Here is a tiny trained network, its code and every weight. The questions are about switching its units off for an input and a class, where a switched-off unit gives its printed mean instead of its output.

import numpy as np


def w(rows, s, z=0):
    codes = np.array(rows[::2]) - 128.0
    scale = np.full(codes.shape[1], s)
    scale[-1] = z or s
    return codes * scale


def f(y):
    return y / 2 * (1 + np.tanh(0.7978845608 * (y + 0.044715 * y**3)))


def log_softmax(a):
    a = a - a.max(-1, keepdims=True)
    return a - np.log(np.exp(a).sum(-1, keepdims=True))


def net(x, mask):
    res = np.array(x, float).reshape(1, 4) / 4 @ E
    y = f(res @ A[0][:, :-1].T + A[0][:, -1])
    res = res + np.where(mask, y, B[0][:, -1]) @ B[0][:, :-1]
    return log_softmax(res[-1] @ U[:, :-1].T + U[:, -1])


A, B = {}, {}
E = w([
[152,18,144],'x0',
[135,254,89],'x1',
[136,161,125],'x2',
[126,78,104],'x3',
],0.0064)
A[0] = w([
[154,231,187,250],'neuron 0',
[185,130,125,10],'neuron 1',
[160,49,162,36],'neuron 2',
[77,90,90,120],'neuron 3',
[94,76,108,81],'neuron 4',
[78,180,161,219],'neuron 5',
[76,117,109,6],'neuron 6',
[189,6,101,124],'neuron 7',
],0.011,0.0021)
B[0] = w([
[158,49,91,228],'neuron 0',
[107,142,240,111],'neuron 1',
[3,14,199,192],'neuron 2',
[93,166,179,144],'neuron 3',
[121,55,129,153],'neuron 4',
[189,91,72,175],'neuron 5',
[71,98,185,111],'neuron 6',
[26,183,248,255],'neuron 7',
],0.0048,0.0054)
U = w([
[105,99,44,188],'0',
[84,198,205,172],'1',
[113,254,127,69],'2',
[94,233,130,7],'3',
[151,51,65,210],'4',
[21,197,175,10],'5',
],0.0093,0.0021)

Each question gives the input, the list of numbers given to net, and the class t.
The units are the neurons (one row each of A and B). Each row of codes is followed by its name. A weight is (code - 128) times the scale printed after its matrix; where a second scale follows, it is the last column's (A, B and U).
mask holds one flag per neuron, in row order. A switched-off neuron (its flag False) gives its mean, the last column of its row in B, instead of its output. The means were averaged over made-up inputs and are rounded, as every weight is.
A unit's drop is (log p(t) with every unit on - log p(t) with that unit switched off) / (log p(t) with every unit on - log p(t) with every unit switched off).
The circuit of an input: a set's keep is (log p(t) with only the set's units on - log p(t) with every unit switched off) / (log p(t) with every unit on - log p(t) with every unit switched off). Starting from all 8 units, units are removed one at a time, each time the one whose removal leaves the highest keep (on an exact tie, the one counted first), for as long as the keep stays at least 0.8.
circuit, biggest first: the units of the circuit, biggest drop first
unit that matters most: the unit with the biggest drop
top k neurons: the k neurons with the biggest drops, biggest first
drop of u: that unit's drop, to one decimal
input [-6,3,8,2], class 0: unit that matters most -> neuron 0
input [7,-2,6,4], class 5: circuit, biggest first -> [neuron 7; neuron 2]
input [-3,8,4,2], class 0: circuit, biggest first -> [neuron 0; neuron 7]
input [-7,0,8,5], class 4: circuit, biggest first -> [neuron 7; neuron 0]
input [8,0,4,5], class 5: circuit, biggest first -> [neuron 7; neuron 2]
input [-7,-8,8,-6], class 0: circuit, biggest first -> [neuron 7; neuron 0]
input [-5,-2,1,-4], class 0: top 2 neurons -> [neuron 7; neuron 0]
input [-5,-4,2,-7], class 0: top 3 neurons -> [neuron 7; neuron 0; neuron 5]
input [-6,0,8,5], class 4: top 4 neurons -> [neuron 7; neuron 0; neuron 5; neuron 3]
input [3,-2,-3,7], class 5: circuit, biggest first -> [neuron 7; neuron 2]
input [-3,-2,8,-5], class 0: top 4 neurons -> [neuron 7; neuron 0; neuron 5; neuron 3]
input [5,-5,-3,8], class 5: drop of neuron 7 -> 0.6
input [3,-1,-7,4], class 5: drop of neuron 2 -> 0.1
input [8,-5,2,-1], class 1: drop of neuron 7 -> 0.6
